Below are the code and all the weights of a small trained network. Each question names an input and a class and asks about switching units off, where a switched-off unit gives its printed mean instead of its output.

import numpy as np


def w(rows, s, z=0):
    codes = np.array(rows[::2]) - 128.0
    scale = np.full(codes.shape[1], s)
    scale[-1] = z or s
    return codes * scale


def norm(h):
    return h / np.sqrt((h * h).mean(-1, keepdims=True) + 1e-5)


def f(y):
    return np.maximum(y, 0)


def log_softmax(a):
    a = a - a.max(-1, keepdims=True)
    return a - np.log(np.exp(a).sum(-1, keepdims=True))


def net(x, mask):
    res = np.array(x, float).reshape(1, 4) / 4 @ E
    u = 0
    for l in range(2):
        y = f(norm(res) @ A[l][:, :-1].T + A[l][:, -1])
        res = res + np.where(mask[u : u + 8], y, B[l][:, -1]) @ B[l][:, :-1]
        u += 8
    return log_softmax(norm(res)[-1] @ U[:, :-1].T + U[:, -1])


A, B = {}, {}
E = w([
[28,46,196,55,179,79,236,6,163],'x0',
[216,139,78,77,226,130,61,72,190],'x1',
[120,99,254,70,168,152,25,233,128],'x2',
[165,155,137,60,102,34,176,100,186],'x3',
],0.0021)
A[0] = w([
[175,102,139,50,116,37,132,26,173,50],'0.n1',
[173,121,152,93,194,219,33,91,128,24],'0.n2',
[74,88,216,147,106,179,99,145,125,109],'0.n3',
[146,153,115,88,100,98,151,92,252,58],'0.n4',
[160,139,155,109,71,72,127,179,156,4],'0.n5',
[144,173,151,65,109,72,129,171,104,64],'0.n6',
[122,136,109,116,115,191,185,51,81,33],'0.n7',
[177,118,40,124,146,112,97,162,180,194],'0.n8',
],0.0039,0.0025)
B[0] = w([
[229,194,27,107,165,144,191,98,74,250],'0.n1',
[199,29,91,61,124,191,39,208,253,201],'0.n2',
[80,147,119,75,223,76,171,131,85,222],'0.n3',
[174,167,93,30,251,200,230,104,67,207],'0.n4',
[40,245,121,95,116,7,41,186,174,155],'0.n5',
[146,154,119,148,105,31,59,116,164,165],'0.n6',
[96,20,125,134,22,175,129,17,148,171],'0.n7',
[71,33,210,140,102,109,175,177,80,251],'0.n8',
],0.0033,0.0028)
A[1] = w([
[180,191,58,255,65,182,146,241,56,106],'1.n1',
[58,125,109,227,48,177,122,63,132,131],'1.n2',
[23,91,139,106,102,141,196,65,112,199],'1.n3',
[167,178,124,85,191,121,38,180,158,225],'1.n4',
[133,196,193,75,100,63,95,151,142,125],'1.n5',
[128,156,202,114,104,204,77,189,127,197],'1.n6',
[42,83,201,103,204,82,127,93,70,8],'1.n7',
[191,81,110,120,144,174,53,143,246,36],'1.n8',
],0.0042,0.0014)
B[1] = w([
[117,208,228,15,164,106,94,49,172,255],'1.n1',
[195,93,197,217,1,175,82,75,190,183],'1.n2',
[166,103,94,203,179,143,85,179,71,222],'1.n3',
[52,68,89,219,86,116,163,153,200,226],'1.n4',
[147,168,36,247,93,125,122,165,73,178],'1.n5',
[146,121,14,93,142,151,239,23,174,207],'1.n6',
[147,127,198,129,143,140,63,194,1,186],'1.n7',
[105,10,140,41,107,102,79,162,171,188],'1.n8',
],0.0035,0.0045)
U = w([
[81,96,190,160,195,125,123,204,5,155],'0',
[206,147,46,67,211,113,247,44,93,163],'1',
[58,200,125,97,174,213,129,145,162,45],'2',
[133,9,84,67,156,160,78,182,241,177],'3',
[163,253,220,66,77,138,89,27,176,134],'4',
[156,74,128,254,51,195,143,46,116,138],'5',
[98,235,77,175,70,37,118,214,153,126],'6',
[132,138,167,131,179,126,139,151,147,1],'7',
],0.0078,0.005)

Each question gives the input, the list of numbers given to net, and the class t.
The units are the neurons (one row each of A and B). Each row of codes is followed by its name. A weight is (code - 128) times the scale printed after its matrix; where a second scale follows, it is the last column's (A, B and U).
mask holds one flag per neuron, layer by layer. A switched-off neuron (its flag False) gives its mean, the last column of its row in B, instead of its output. The means were averaged over made-up inputs and are rounded, as every weight is.
A unit's drop is (log p(t) with every unit on - log p(t) with that unit switched off) / (log p(t) with every unit on - log p(t) with every unit switched off).
The circuit of an input: a set's keep is (log p(t) with only the set's units on - log p(t) with every unit switched off) / (log p(t) with every unit on - log p(t) with every unit switched off). Starting from the 12 units with the biggest drops (on a tie, the unit counted first), units are removed one at a time, each time the one whose removal leaves the highest keep (on an exact tie, the one counted first), for as long as the keep stays at least 0.8.
circuit, biggest first: the units of the circuit, biggest drop first
unit that matters most: the unit with the biggest drop
top k neurons: the k neurons with the biggest drops, biggest first
top k neurons in layer l: the k neurons of layer l with the biggest drops, biggest first
drop when u is switched off: that unit's drop, to one decimal
input [-5,1,-2,7], class 6: top 2 neurons in layer 1 : 1.n6, 1.n5
input [-7,8,-7,-8], class 3: circuit, biggest first : 0.n2, 1.n8, 0.n1
input [-4,-6,4,-1], class 6: top 2 neurons : 0.n3, 1.n5
input [-5,5,-4,-1], class 3: unit that matters most : 1.n8
input [-1,-1,0,-7], class 2: circuit, biggest first : 0.n3, 0.n8, 1.n1
input [-8,7,-3,-7], class 3: circuit, biggest first : 0.n2, 1.n8
input [-5,-1,8,3], class 6: circuit, biggest first : 1.n5, 0.n5
input [-8,6,-6,-4], class 4: top 2 neurons : 1.n1, 0.n8
input [2,5,-5,-7], class 5: circuit, biggest first : 1.n2, 0.n7
input [4,-4,2,4], class 0: top 2 neurons : 1.n7, 1.n6
input [-8,5,-3,5], class 4: top 3 neurons : 1.n1, 0.n2, 0.n8
input [-7,5,-2,3], class 3: circuit, biggest first : 1.n8, 0.n1
input [-7,-1,8,5], class 6: top 2 neurons : 1.n5, 0.n5
input [0,-2,8,7], class 6: top neuron : 1.n5
input [-2,5,-8,-7], class 5: top 3 neurons in layer 0 : 0.n7, 0.n8, 0.n1
input [7,6,-5,-7], class 5: top 2 neurons in layer 0 : 0.n7, 0.n3
input [-7,-2,-2,-3], class 4: drop when 1.n1 is switched off : 0.7
input [-6,-1,-6,2], class 4: drop when 1.n1 is switched off : 0.5
input [7,-4,-7,-2], class 5: drop when 1.n2 is switched off : 0.2
input [1,-6,5,6], class 6: drop when 1.n5 is switched off : 0.2
input [-8,6,-8,0], class 4: top neuron in layer 1 : 1.n1
